Below are the code and all the weights of a small trained network. Each question names an input and a class and asks about switching units off, where a switched-off unit gives its printed mean instead of its output.

import numpy as np


def w(rows, s, z=0):
    codes = np.array(rows[::2]) - 128.0
    scale = np.full(codes.shape[1], s)
    scale[-1] = z or s
    return codes * scale


def f(y):
    return y / 2 * (1 + np.tanh(0.7978845608 * (y + 0.044715 * y**3)))


def log_softmax(a):
    a = a - a.max(-1, keepdims=True)
    return a - np.log(np.exp(a).sum(-1, keepdims=True))


def net(x, mask):
    res = np.array(x, float).reshape(1, 4) / 4 @ E
    y = f(res @ A[0][:, :-1].T + A[0][:, -1])
    res = res + np.where(mask, y, B[0][:, -1]) @ B[0][:, :-1]
    return log_softmax(res[-1] @ U[:, :-1].T + U[:, -1])


A, B = {}, {}
E = w([
[113,147,109,247,136,129],'x0',
[115,82,178,134,59,204],'x1',
[36,76,135,127,121,59],'x2',
[225,61,206,167,102,78],'x3',
],0.013)
A[0] = w([
[222,188,152,149,192,181,6],'neuron 1',
[172,147,76,126,182,75,105],'neuron 2',
[142,167,153,43,146,70,57],'neuron 3',
[127,127,111,157,120,127,3],'neuron 4',
[216,72,162,172,145,33,138],'neuron 5',
[109,158,128,91,124,139,95],'neuron 6',
[175,161,95,121,197,51,112],'neuron 7',
[90,146,96,108,137,173,158],'neuron 8',
[110,123,101,202,115,122,49],'neuron 9',
[111,181,142,231,132,171,77],'neuron 10',
[157,128,133,41,110,125,46],'neuron 11',
[181,100,202,109,146,90,145],'neuron 12',
[78,83,136,118,121,57,68],'neuron 13',
[227,120,142,154,114,118,79],'neuron 14',
[21,65,166,127,129,81,92],'neuron 15',
[148,197,55,138,214,24,82],'neuron 16',
[158,50,164,174,117,101,125],'neuron 17',
[50,178,146,96,129,166,171],'neuron 18',
[169,165,160,80,131,169,36],'neuron 19',
[139,92,112,138,81,162,129],'neuron 20',
[196,179,118,148,150,202,34],'neuron 21',
[89,170,128,111,177,143,121],'neuron 22',
[176,95,203,141,155,75,148],'neuron 23',
[85,77,137,126,138,84,64],'neuron 24',
[139,137,154,14,76,104,65],'neuron 25',
[140,116,112,52,130,145,53],'neuron 26',
[116,112,134,134,68,163,110],'neuron 27',
[74,72,138,143,59,172,103],'neuron 28',
[85,161,69,127,150,187,119],'neuron 29',
[166,142,80,236,112,131,74],'neuron 30',
[190,56,101,94,118,101,85],'neuron 31',
[103,124,55,140,149,168,95],'neuron 32',
[170,146,113,126,171,47,32],'neuron 33',
[133,157,110,203,138,101,93],'neuron 34',
[121,145,93,122,204,112,80],'neuron 35',
[63,85,112,139,125,95,31],'neuron 36',
[80,112,92,116,134,118,36],'neuron 37',
[94,143,85,63,145,169,132],'neuron 38',
[122,140,97,220,115,132,86],'neuron 39',
[137,113,126,141,15,203,76],'neuron 40',
[68,134,72,132,162,199,144],'neuron 41',
[100,135,189,126,112,159,21],'neuron 42',
[87,149,97,206,70,110,47],'neuron 43',
[192,193,112,120,124,205,43],'neuron 44',
[99,106,176,153,76,247,109],'neuron 45',
[121,129,113,194,148,143,50],'neuron 46',
],0.012,0.0021)
B[0] = w([
[190,154,103,160,206,56,213],'neuron 1',
[77,201,229,125,52,100,192],'neuron 2',
[104,70,175,47,108,137,186],'neuron 3',
[132,126,128,69,132,145,132],'neuron 4',
[94,133,72,199,108,245,231],'neuron 5',
[103,105,93,127,131,142,162],'neuron 6',
[64,191,252,138,60,85,207],'neuron 7',
[100,139,108,160,118,154,200],'neuron 8',
[179,25,123,51,118,110,172],'neuron 9',
[109,31,122,9,161,118,203],'neuron 10',
[139,63,109,33,120,114,188],'neuron 11',
[60,72,96,164,150,210,196],'neuron 12',
[223,227,52,129,221,39,187],'neuron 13',
[140,142,76,177,134,179,194],'neuron 14',
[254,205,83,150,194,53,219],'neuron 15',
[103,131,227,141,89,116,254],'neuron 16',
[112,139,85,168,141,212,200],'neuron 17',
[77,105,105,171,87,150,215],'neuron 18',
[188,139,83,85,161,39,181],'neuron 19',
[87,136,172,171,129,115,159],'neuron 20',
[211,217,79,139,173,41,208],'neuron 21',
[98,151,114,159,111,171,189],'neuron 22',
[95,147,108,169,148,208,201],'neuron 23',
[186,183,95,131,189,85,172],'neuron 24',
[145,15,119,21,106,105,211],'neuron 25',
[131,50,105,71,141,124,179],'neuron 26',
[64,132,195,137,97,87,166],'neuron 27',
[98,197,200,136,73,80,193],'neuron 28',
[118,128,86,196,122,198,227],'neuron 29',
[134,37,110,72,147,112,199],'neuron 30',
[121,113,95,101,136,177,174],'neuron 31',
[149,118,91,153,88,173,191],'neuron 32',
[68,128,220,170,80,120,181],'neuron 33',
[116,78,137,60,104,117,181],'neuron 34',
[96,130,170,140,109,145,186],'neuron 35',
[176,213,75,128,176,100,179],'neuron 36',
[144,135,129,171,159,140,167],'neuron 37',
[65,67,69,179,134,214,220],'neuron 38',
[147,19,127,32,106,124,188],'neuron 39',
[120,179,193,117,63,118,205],'neuron 40',
[110,135,89,195,103,212,228],'neuron 41',
[122,133,176,139,117,97,151],'neuron 42',
[131,64,94,73,136,112,184],'neuron 43',
[205,220,77,162,215,61,216],'neuron 44',
[55,210,228,138,32,48,222],'neuron 45',
[133,51,108,12,123,120,166],'neuron 46',
],0.0068,0.014)
U = w([
[107,111,60,194,123,232,193],'0',
[102,163,253,139,63,64,253],'1',
[196,188,47,136,216,24,73],'2',
[135,5,102,10,131,102,8],'3',
],0.012,0.0007)

Each question gives the input, the list of numbers given to net, and the class t.
The units are the neurons (one row each of A and B). Each row of codes is followed by its name. A weight is (code - 128) times the scale printed after its matrix; where a second scale follows, it is the last column's (A, B and U).
mask holds one flag per neuron, in row order. A switched-off neuron (its flag False) gives its mean, the last column of its row in B, instead of its output. The means were averaged over made-up inputs and are rounded, as every weight is.
A unit's drop is (log p(t) with every unit on - log p(t) with that unit switched off) / (log p(t) with every unit on - log p(t) with every unit switched off).
The circuit of an input: a set's keep is (log p(t) with only the set's units on - log p(t) with every unit switched off) / (log p(t) with every unit on - log p(t) with every unit switched off). Starting from the 12 units with the biggest drops (on a tie, the unit counted first), units are removed one at a time, each time the one whose removal leaves the highest keep (on an exact tie, the one counted first), for as long as the keep stays at least 0.8.
circuit, biggest first: the units of the circuit, biggest drop first
unit that matters most: the unit with the biggest drop
top k neurons: the k neurons with the biggest drops, biggest first
drop of u: that unit's drop, to one decimal
input [-6,7,7,7], class 0: top 3 neurons => [neuron 17; neuron 12; neuron 5]
input [-4,-5,-3,6], class 0: unit that matters most => neuron 5
input [-4,-8,4,-7], class 1: top 4 neurons => [neuron 16; neuron 7; neuron 2; neuron 5]
input [1,-5,-5,5], class 0: top 4 neurons => [neuron 5; neuron 14; neuron 45; neuron 12]
input [6,5,-4,3], class 3: circuit, biggest first => [neuron 10; neuron 30]
input [-4,-7,-1,-7], class 0: top 3 neurons => [neuron 38; neuron 29; neuron 45]
input [8,-7,-2,1], class 3: top 3 neurons => [neuron 30; neuron 10; neuron 39]
input [4,-7,7,5], class 1: top 2 neurons => [neuron 7; neuron 16]
input [8,7,8,-7], class 2: top 2 neurons => [neuron 15; neuron 36]
input [6,4,-7,1], class 2: top 2 neurons => [neuron 21; neuron 44]
input [-6,-8,5,8], class 0: top 2 neurons => [neuron 5; neuron 12]
input [8,-7,1,-6], class 3: top 2 neurons => [neuron 10; neuron 39]
input [-7,-6,-2,1], class 3: top 2 neurons => [neuron 25; neuron 45]
input [7,8,-3,-1], class 1: unit that matters most => neuron 45
input [6,3,-5,-2], class 3: top 2 neurons => [neuron 10; neuron 39]
input [2,6,-8,-4], class 2: top 2 neurons => [neuron 44; neuron 21]
input [-6,-4,8,4], class 2: drop of neuron 13 => 0.3
input [-6,0,-8,-1], class 2: drop of neuron 28 => 0.0
input [8,6,1,-4], class 3: drop of neuron 10 => 0.1
input [6,-1,6,5], class 2: circuit, biggest first => [neuron 13]
